Below are the code and all the weights of a small trained network. Each question names an input and a target symbol and asks about switching units off, where a switched-off unit gives its printed mean instead of its output.

import numpy as np


def w(rows, s, z=0):
    codes = np.array(rows[::2]) - 128.0
    scale = np.full(codes.shape[1], s)
    scale[-1] = z or s
    return codes * scale


def norm(h):
    return h / np.sqrt((h * h).mean(-1, keepdims=True) + 1e-5)


def f(y):
    return y / 2 * (1 + np.tanh(0.7978845608 * (y + 0.044715 * y**3)))


def softmax(a):
    e = np.exp(a - a.max(-1, keepdims=True))
    return e / e.sum(-1, keepdims=True)


def log_softmax(a):
    a = a - a.max(-1, keepdims=True)
    return a - np.log(np.exp(a).sum(-1, keepdims=True))


def net(x, mask):
    ids = ['αζηπστφψω'.index(c) for c in x.split()]
    T = len(ids)
    res = E[ids] + P[:T]
    u = 0
    for l in range(3):
        r = norm(res)
        for j in range(3):
            rows = slice(2 * j, 2 * j + 2)
            q, k, v = (r @ M[l][rows].T for M in (Q, K, V))
            z = softmax(np.where(np.tri(T) > 0, q @ k.T / 2**0.5, -1e9)) @ v
            o = O[l][rows]
            res = res + np.where(mask[u + j], z, o[:, -1]) @ o[:, :-1]
        u += 3
        y = f(norm(res) @ A[l][:, :-1].T + A[l][:, -1])
        res = res + np.where(mask[u : u + 4], y, B[l][:, -1]) @ B[l][:, :-1]
        u += 4
    return log_softmax(norm(res)[-1] @ U[:, :-1].T + U[:, -1])


Q, K, V, O, A, B = {}, {}, {}, {}, {}, {}
E = w([
[182,149,129,160,172,99,119,135,167],'α',
[127,162,175,159,125,117,120,82,163],'ζ',
[100,173,95,129,101,97,97,163,165],'η',
[184,111,167,166,142,123,119,73,95],'π',
[150,47,110,124,119,163,136,91,65],'σ',
[124,135,115,125,124,143,165,192,162],'τ',
[45,128,111,131,72,144,143,116,157],'φ',
[163,99,46,136,233,164,46,2,122],'ψ',
[109,80,92,67,110,194,145,168,102],'ω',
],0.0037)
P = w([
[65,99,161,213,206,154,43,169,113],'0',
[202,77,180,92,92,131,93,133,254],'1',
[207,101,157,85,107,111,118,119,249],'2',
[211,126,148,85,128,116,135,105,229],'3',
[204,133,127,92,129,116,145,105,208],'4',
[194,143,123,95,138,118,165,104,195],'5',
[186,154,112,93,150,117,175,101,181],'6',
[176,160,103,96,156,120,177,98,169],'7',
[166,167,95,102,168,126,193,96,158],'8',
[157,176,90,104,164,117,197,96,141],'9',
[149,182,84,103,179,123,208,96,132],'10',
[144,184,80,102,187,125,213,95,120],'11',
],0.00097)
Q[0] = w([
[122,116,42,66,113,210,209,135,194],'0.h1',
[97,185,121,111,160,115,112,111,254],'0.h1',
[201,91,166,130,190,176,139,36,131],'0.h2',
[43,46,102,68,94,223,112,127,36],'0.h2',
[179,158,134,175,143,116,187,87,242],'0.h3',
[152,188,167,78,114,204,233,232,185],'0.h3',
],0.0036)
K[0] = w([
[54,172,78,74,72,186,198,209,143],'0.h1',
[86,200,140,140,140,90,135,142,223],'0.h1',
[182,102,171,133,180,129,127,51,88],'0.h2',
[88,90,79,86,68,160,146,109,73],'0.h2',
[114,231,140,181,139,3,95,124,215],'0.h3',
[70,146,110,138,111,153,167,206,199],'0.h3',
],0.0043)
V[0] = w([
[127,176,249,125,131,123,108,92,186],'0.h1',
[170,81,226,220,164,93,136,71,99],'0.h1',
[8,183,107,115,69,94,109,135,185],'0.h2',
[66,45,157,146,71,202,211,2,99],'0.h2',
[145,107,108,120,125,108,95,66,51],'0.h3',
[165,56,85,10,154,216,172,205,70],'0.h3',
],0.0019)
O[0] = w([
[99,155,120,171,60,219,163,124,33,189],'0.h1',
[82,196,55,155,107,162,197,95,159,160],'0.h1',
[231,139,89,155,209,183,202,54,99,59],'0.h2',
[168,166,252,143,95,115,209,184,209,115],'0.h2',
[117,220,90,102,120,203,152,187,128,97],'0.h3',
[102,185,67,243,168,85,171,16,207,9],'0.h3',
],0.0019,0.0016)
A[0] = w([
[135,103,60,116,179,107,82,148,127,84],'0.n1',
[31,158,128,137,91,107,95,122,190,166],'0.n2',
[99,82,104,140,141,117,251,86,230,5],'0.n3',
[116,183,215,143,54,168,182,96,98,54],'0.n4',
],0.0031,0.002)
B[0] = w([
[91,199,86,171,70,170,192,105,167,164],'0.n1',
[233,48,203,71,110,160,154,176,55,174],'0.n2',
[119,191,40,148,172,189,156,58,159,123],'0.n3',
[99,155,4,123,135,138,185,58,159,251],'0.n4',
],0.0027,0.0013)
Q[1] = w([
[136,215,205,252,123,54,75,169,81],'1.h1',
[151,89,40,89,214,142,188,192,238],'1.h1',
[108,106,116,48,100,91,108,225,124],'1.h2',
[234,228,95,171,206,35,154,156,191],'1.h2',
[142,88,137,209,157,124,138,68,241],'1.h3',
[95,190,104,138,142,136,157,116,74],'1.h3',
],0.0032)
K[1] = w([
[220,208,151,220,112,32,21,141,139],'1.h1',
[80,21,75,103,233,183,116,241,253],'1.h1',
[186,164,50,56,168,114,70,155,243],'1.h2',
[166,213,149,229,135,93,128,50,136],'1.h2',
[157,154,130,132,148,102,188,86,197],'1.h3',
[104,172,80,50,109,96,102,164,146],'1.h3',
],0.0036)
V[1] = w([
[148,112,238,204,107,92,85,175,131],'1.h1',
[167,170,103,148,168,81,189,129,154],'1.h1',
[118,47,185,130,99,179,200,79,85],'1.h2',
[112,125,77,181,136,95,117,79,108],'1.h2',
[147,175,119,2,113,83,89,126,110],'1.h3',
[87,105,184,173,112,175,121,63,104],'1.h3',
],0.0018)
O[1] = w([
[98,142,62,77,124,166,148,109,152,2],'1.h1',
[98,136,143,75,52,184,76,136,105,70],'1.h1',
[156,129,95,91,167,127,11,123,145,248],'1.h2',
[128,99,105,55,133,203,139,165,66,143],'1.h2',
[127,140,116,140,156,155,147,80,252,63],'1.h3',
[103,103,83,163,131,64,100,180,90,205],'1.h3',
],0.0023,0.00071)
A[1] = w([
[143,102,151,125,132,131,136,105,118,253],'1.n1',
[106,111,121,144,116,133,133,160,104,211],'1.n2',
[148,52,253,121,121,93,128,164,108,184],'1.n3',
[100,109,151,112,98,129,166,140,131,174],'1.n4',
],0.0061,0.002)
B[1] = w([
[161,124,130,121,100,119,107,236,173,255],'1.n1',
[159,102,191,148,148,161,108,95,157,157],'1.n2',
[166,53,114,240,216,253,110,121,53,202],'1.n3',
[177,136,112,179,191,87,72,137,120,148],'1.n4',
],0.0039,0.002)
Q[2] = w([
[144,89,191,142,76,127,230,244,153],'2.h1',
[55,152,174,195,52,91,184,168,64],'2.h1',
[181,115,140,125,138,115,45,149,138],'2.h2',
[79,153,131,125,96,119,140,123,66],'2.h2',
[73,100,203,103,131,124,118,143,141],'2.h3',
[116,110,180,132,51,126,219,253,157],'2.h3',
],0.0054)
K[2] = w([
[192,123,138,132,154,183,153,189,201],'2.h1',
[159,155,121,116,99,119,163,158,196],'2.h1',
[161,93,147,150,168,170,42,139,65],'2.h2',
[88,172,116,115,75,102,134,97,82],'2.h2',
[121,158,120,102,97,97,121,89,151],'2.h3',
[254,111,100,64,97,84,163,173,129],'2.h3',
],0.008)
V[2] = w([
[128,137,95,83,116,134,153,97,139],'2.h1',
[134,120,184,151,136,105,143,139,91],'2.h1',
[136,106,169,197,150,147,90,135,125],'2.h2',
[159,139,116,120,105,101,162,150,173],'2.h2',
[148,123,3,101,141,118,121,110,128],'2.h3',
[109,123,101,132,117,178,55,102,151],'2.h3',
],0.0045)
O[2] = w([
[150,109,128,115,215,106,141,129,225,64],'2.h1',
[136,197,95,94,103,156,39,91,87,133],'2.h1',
[104,101,193,59,63,87,150,167,141,254],'2.h2',
[121,95,113,205,126,200,87,150,58,93],'2.h2',
[67,252,200,68,53,87,105,37,93,126],'2.h3',
[133,128,224,237,117,196,116,148,38,189],'2.h3',
],0.0026,0.0047)
A[2] = w([
[88,140,97,88,129,151,37,31,97,3],'2.n1',
[134,132,62,159,182,165,106,74,107,32],'2.n2',
[159,67,4,100,117,101,130,186,148,119],'2.n3',
[130,158,105,124,45,135,122,115,79,130],'2.n4',
],0.004,0.0012)
B[2] = w([
[119,118,84,179,110,88,181,168,102,88],'2.n1',
[136,206,193,33,42,115,62,139,187,92],'2.n2',
[71,254,156,130,124,128,201,109,99,114],'2.n3',
[114,129,112,128,242,166,180,132,150,253],'2.n4',
],0.004,0.002)
U = w([
[100,151,69,139,252,180,199,103,152,252],'α',
[147,254,109,132,87,213,67,101,150,143],'ζ',
[164,44,199,164,126,172,92,174,87,194],'η',
[106,155,3,122,88,93,113,160,53,102],'π',
[118,89,60,148,93,55,120,110,144,64],'σ',
[110,150,193,14,106,81,193,154,188,145],'τ',
[127,87,86,105,139,72,63,93,155,33],'φ',
[60,165,190,182,125,95,124,32,84,45],'ψ',
[122,91,118,113,160,89,88,73,168,30],'ω',
],0.0083,0.0018)

Each question gives the input, a string of symbols that net reads in full, and the target symbol t.
The units are the heads (2 rows each of Q, K, V and O) and the neurons (one row each of A and B). Each row of codes is followed by its name. A weight is (code - 128) times the scale printed after its matrix; where a second scale follows, it is the last column's (O, A, B and U).
mask holds one flag per unit, layer by layer, with each layer's heads first. A switched-off unit (its flag False) gives its mean, the last column of its rows in O or B, instead of its output. The means were averaged over made-up inputs and are rounded, as every weight is.
A unit's drop is (log p(t) with every unit on - log p(t) with that unit switched off) / (log p(t) with every unit on - log p(t) with every unit switched off).
The circuit of an input: a set's keep is (log p(t) with only the set's units on - log p(t) with every unit switched off) / (log p(t) with every unit on - log p(t) with every unit switched off). Starting from the 12 units with the biggest drops (on a tie, the unit counted first), units are removed one at a time, each time the one whose removal leaves the highest keep (on an exact tie, the one counted first), for as long as the keep stays at least 0.8.
units of the circuit, in order: the units of the circuit, biggest drop first
unit that matters most: the unit with the biggest drop
top k neurons: the k neurons with the biggest drops, biggest first
k most important neurons of layer l: the k neurons of layer l with the biggest drops, biggest first
which heads matter: for each layer, one digit per head in row order, 1 if its drop is at least 0.15 and else 0, layers parted by /
input ζ ζ τ σ α σ ψ ω σ, target α: units of the circuit, in order	(0.h3; 1.n3; 2.n4)
input π φ α σ η α φ α α, target ζ: units of the circuit, in order	(0.n1; 0.h2; 1.n1; 2.n2)
input φ η η ψ ζ σ φ φ ψ φ τ ψ, target φ: top 3 neurons	(1.n3; 0.n2; 0.n4)
input α π ζ ζ ζ η ψ π ψ ζ η ζ, target ζ: units of the circuit, in order	(2.h2; 0.h1; 0.n4; 2.n2)
input ψ ζ σ ζ, target τ: top 4 neurons	(0.n4; 0.n1; 1.n3; 0.n3)
input π ζ τ η τ π τ, target α: which heads matter	111 / 000 / 010
input ζ ζ π η σ η α α, target τ: which heads matter	011 / 100 / 000
input π τ π φ ψ π π τ, target τ: top 3 neurons	(0.n3; 0.n4; 1.n3)
input σ ω φ η α α, target τ: which heads matter	111 / 101 / 000
input α π α ζ η ζ, target τ: which heads matter	111 / 000 / 000
input η π ω η α σ τ α ω α, target α: which heads matter	111 / 110 / 010
input η η ζ φ π π π π σ φ σ, target τ: top 2 neurons	(1.n3; 0.n2)
input τ φ ω ω ω, target α: which heads matter	111 / 000 / 110
input φ ψ φ π η π π η π τ π φ, target α: top 4 neurons	(0.n3; 0.n2; 0.n1; 2.n4)
input σ η ω σ ζ α ψ ω ζ π ψ, target σ: 3 most important neurons of layer 0	(0.n4; 0.n3; 0.n1)
input φ η η π η η ω φ ψ, target φ: unit that matters most	0.n2
input π α ζ α ω π ζ η η ω τ, target η: which heads matter	101 / 100 / 000
input α ω π σ φ π ω η η π, target α: which heads matter	100 / 000 / 010
input α τ ζ σ ζ π τ π φ τ ζ, target α: top 2 neurons	(0.n2; 0.n1)
input η π π π, target α: which heads matter	101 / 000 / 010
input τ π η π σ π η, target τ: top 3 neurons	(0.n3; 1.n3; 0.n1)
input ζ η φ α π φ τ σ π η τ φ, target α: top 3 neurons	(0.n2; 0.n3; 0.n1)
input η η π π α ζ η φ η, target ζ: top 3 neurons	(0.n1; 1.n3; 1.n1)
input τ η ω ω φ α ζ τ ψ, target τ: which heads matter	010 / 000 / 101
input η ζ α σ η η η η, target ζ: top 2 neurons	(0.n1; 1.n1)
input α ζ η ψ η, target τ: top neuron	(0.n4)
input π φ π ω π ζ η π π, target ζ: which heads matter	100 / 000 / 010
input σ τ τ ω π π σ ζ τ τ σ, target α: units of the circuit, in order	(0.h3; 2.n4; 1.n3)
